Below is a small trained network, with its code and all its weights. Each question gives an input and a class and asks what happens when units are switched off, that is, made to give their printed mean instead of their output.

import numpy as np


def w(rows, s, z=0):
    codes = np.array(rows[::2]) - 128.0
    scale = np.full(codes.shape[1], s)
    scale[-1] = z or s
    return codes * scale


def f(y):
    return y / 2 * (1 + np.tanh(0.7978845608 * (y + 0.044715 * y**3)))


def log_softmax(a):
    a = a - a.max(-1, keepdims=True)
    return a - np.log(np.exp(a).sum(-1, keepdims=True))


def net(x, mask):
    res = np.array(x, float).reshape(1, 2) / 4 @ E
    y = f(res @ A[0][:, :-1].T + A[0][:, -1])
    res = res + np.where(mask, y, B[0][:, -1]) @ B[0][:, :-1]
    return log_softmax(res[-1] @ U[:, :-1].T + U[:, -1])


A, B = {}, {}
E = w([
[169,177,4,104,98,181,115,58,142],'x0',
[57,175,146,198,81,88,161,112,78],'x1',
],0.017)
A[0] = w([
[45,166,225,120,96,25,104,156,149,150],'n1',
[210,50,83,96,84,222,167,108,192,203],'n2',
[63,70,163,143,168,112,84,254,177,254],'n3',
[151,61,197,55,170,65,95,231,175,248],'n4',
[104,214,64,212,85,76,127,42,99,70],'n5',
[3,193,119,233,71,143,190,58,59,152],'n6',
[67,101,165,182,107,64,219,131,142,178],'n7',
],0.008,0.0054)
B[0] = w([
[136,33,145,161,185,101,165,102,95,223],'n1',
[173,185,142,228,23,148,100,44,153,245],'n2',
[78,125,229,33,139,210,103,209,65,235],'n3',
[157,155,136,48,96,205,52,162,56,252],'n4',
[95,126,136,90,90,73,115,185,79,199],'n5',
[68,148,87,85,119,86,193,169,92,240],'n6',
[128,3,118,94,194,113,156,135,53,209],'n7',
],0.012,0.016)
U = w([
[109,196,209,71,111,172,33,171,72,239],'0',
[164,218,142,175,71,137,71,42,204,230],'1',
[35,66,111,137,209,115,181,140,36,131],'2',
[4,249,78,100,23,46,176,180,67,162],'3',
[93,148,87,128,145,99,255,154,189,21],'4',
[127,112,184,129,87,102,190,105,144,7],'5',
[127,172,138,206,147,100,171,208,143,1],'6',
],0.0094,0.0031)

Each question gives the input, the list of numbers given to net, and the class t.
The units are the neurons (one row each of A and B). Each row of codes is followed by its name. A weight is (code - 128) times the scale printed after its matrix; where a second scale follows, it is the last column's (A, B and U).
mask holds one flag per neuron, in row order. A switched-off neuron (its flag False) gives its mean, the last column of its row in B, instead of its output. The means were averaged over made-up inputs and are rounded, as every weight is.
A unit's drop is (log p(t) with every unit on - log p(t) with that unit switched off) / (log p(t) with every unit on - log p(t) with every unit switched off).
The circuit of an input: a set's keep is (log p(t) with only the set's units on - log p(t) with every unit switched off) / (log p(t) with every unit on - log p(t) with every unit switched off). Starting from all 7 units, units are removed one at a time, each time the one whose removal leaves the highest keep (on an exact tie, the one counted first), for as long as the keep stays at least 0.8.
circuit, biggest first: the units of the circuit, biggest drop first
k most important neurons: the k neurons with the biggest drops, biggest first
drop of u: that unit's drop, to one decimal
input [-3,1], class 2: circuit, biggest first => [n2]
input [1,1], class 3: circuit, biggest first => [n1, n4]
input [4,0], class 1: circuit, biggest first => [n6, n3]
input [1,-8], class 1: circuit, biggest first => [n2, n3]
input [1,3], class 3: 2 most important neurons => [n1, n6]
input [-7,2], class 2: 2 most important neurons => [n1, n7]
input [1,-4], class 1: drop of n3 => 0.2
input [2,1], class 3: drop of n2 => 0.1
input [0,2], class 2: drop of n2 => 1.0
input [-2,7], class 2: drop of n6 => 0.0
